  0  -3
 -7  23
 20  26
-25 -36
-43 -49
 45  16
|
 45  16
  0  -3
 -7  23
 20  26
-25 -36
-43 -49

-13  -9  20  -5
-43  20  23 -24
 38   3  11  12
  3   6   1 -20
-17  26 -12  -3
-36 -20  -8  -9
 -4 -15  19 -12
 17 -30  37  15
 24   4   0  18
 24  -6   6  -3
 12 -19  -9  17
 13  -6  -7 -32
|
 13  -6  -7 -32
-13  -9  20  -5
-43  20  23 -24
 38   3  11  12
  3   6   1 -20
-17  26 -12  -3
-36 -20  -8  -9
 -4 -15  19 -12
 17 -30  37  15
 24   4   0  18
 24  -6   6  -3
 12 -19  -9  17

 13 -51
-11  -8
-25 -43
-39   6
|
-39   6
 13 -51
-11  -8
-25 -43

 -1  24 -23 -20
 15 -19  19 -12
 20 -41 -27  -1
|
 20 -41 -27  -1
 -1  24 -23 -20
 15 -19  19 -12

-27  -4  -3 -24 -49   6
 21  34  29  -5  35   3
 28  -1 -17  10   1 -48
  9  36   7  21  39  12
-20 -30 -37   8 -21   4
-23 -24 -35  27   0  19
 28  -5 -13  36  32 -26
-32   6  -5  11  13  49
  3  41  -2  23  29  24
|
  3  41  -2  23  29  24
-27  -4  -3 -24 -49   6
 21  34  29  -5  35   3
 28  -1 -17  10   1 -48
  9  36   7  21  39  12
-20 -30 -37   8 -21   4
-23 -24 -35  27   0  19
 28  -5 -13  36  32 -26
-32   6  -5  11  13  49

-20  27 -10 -31  15  -2
 11  -1 -11  27 -16  -1
 16  -8  12  32  15  17
-40  18 -29  11  28   9
-36  10 -16 -22  41  23
|
-36  10 -16 -22  41  23
-20  27 -10 -31  15  -2
 11  -1 -11  27 -16  -1
 16  -8  12  32  15  17
-40  18 -29  11  28   9
---
 23 -10 -36  37 -20 -25  -1  -5 -14   0  19
-18 -13   0 -16  -7   3  -2   3 -25 -16   6
 21   1   2  16  -2 -16  -9  -4  16  21 -15
 31  -8 -35  40 -15 -27  -5  -8   4   4  14
|
-10 -36  37 -20 -25  -1  -5 -14   0  19  23
-13   0 -16  -7   3  -2   3 -25 -16   6 -18
  1   2  16  -2 -16  -9  -4  16  21 -15  21
 -8 -35  40 -15 -27  -5  -8   4   4  14  31

-19   9   2  35  12 -13 -27   0  25   1 -14
  8  11  36   9 -11  -7 -35   6   5 -25  11
 11  17 -22 -27  30  10   1   3  -6  -8  13
 14   2  19  16 -25  18  -7  15 -11   0  17
-23  11 -40 -24 -36  -5 -10   0 -10   5 -30
|
  9   2  35  12 -13 -27   0  25   1 -14 -19
 11  36   9 -11  -7 -35   6   5 -25  11   8
 17 -22 -27  30  10   1   3  -6  -8  13  11
  2  19  16 -25  18  -7  15 -11   0  17  14
 11 -40 -24 -36  -5 -10   0 -10   5 -30 -23

 -1  -9 -21  -6 -18  37 -30  33  13
 32  26 -47  -2   9 -21  -3  33  12
-23 -26  43  -9  15 -12 -52  -2   6
|
 -9 -21  -6 -18  37 -30  33  13  -1
 26 -47  -2   9 -21  -3  33  12  32
-26  43  -9  15 -12 -52  -2   6 -23

17 24 10 19 19 25 21 15 15 29 51
22 23 18 24 21 18 19 23 20 22 26
20 19 21 20 21 17 22 24 22 18 18
22 24 19 17 19 21 20 22 18 21 24
22 26 12 24 22 25 16 15 18 28 42
22 20 19 18 19 23 22 22 20 21 17
21 26 15 21 25 20 16 14 16 27 37
|
24 10 19 19 25 21 15 15 29 51 17
23 18 24 21 18 19 23 20 22 26 22
19 21 20 21 17 22 24 22 18 18 20
24 19 17 19 21 20 22 18 21 24 22
26 12 24 22 25 16 15 18 28 42 22
20 19 18 19 23 22 22 20 21 17 22
26 15 21 25 20 16 14 16 27 37 21

  7 -28   4  -3  20   5  21  26
 -8  -3   5  -1 -13   9   2  11
-24  -5   5   1 -26  10   4  18
 23 -44  14 -37 -30  44 -38 -19
|
-28   4  -3  20   5  21  26   7
 -3   5  -1 -13   9   2  11  -8
 -5   5   1 -26  10   4  18 -24
-44  14 -37 -30  44 -38 -19  23

  4   3  -6  25 -25  -3  -1  -9  10  -6  -1   4 -10  -6  -4  36
  2  18  54   7  40  12   1  -2  -3 -30   1 -40  14 -44   1  24
 15 -11 -31 -28  15  11   2   2  -6  -2  -3  10  -3  -9  -2  34
 19 -11  -7 -25 -35  22  17  30   0 -12  -1 -27  -1 -28   1 -28
-29  12   9   1 -14 -38   0 -18  -1  14  -5  -3  26 -10  -1 -39
  1  12  31  23   2  -4 -12 -18  10   8   0   6  14  12  -4  19
|
  3  -6  25 -25  -3  -1  -9  10  -6  -1   4 -10  -6  -4  36   4
 18  54   7  40  12   1  -2  -3 -30   1 -40  14 -44   1  24   2
-11 -31 -28  15  11   2   2  -6  -2  -3  10  -3  -9  -2  34  15
-11  -7 -25 -35  22  17  30   0 -12  -1 -27  -1 -28   1 -28  19
 12   9   1 -14 -38   0 -18  -1  14  -5  -3  26 -10  -1 -39 -29
 12  31  23   2  -4 -12 -18  10   8   0   6  14  12  -4  19   1

 30  38 -30  -7
 22 -13 -14 -36
 41  24   2   3
 32 -14  -8 -10
 13 -42  36 -36
|
 38 -30  -7  30
-13 -14 -36  22
 24   2   3  41
-14  -8 -10  32
-42  36 -36  13
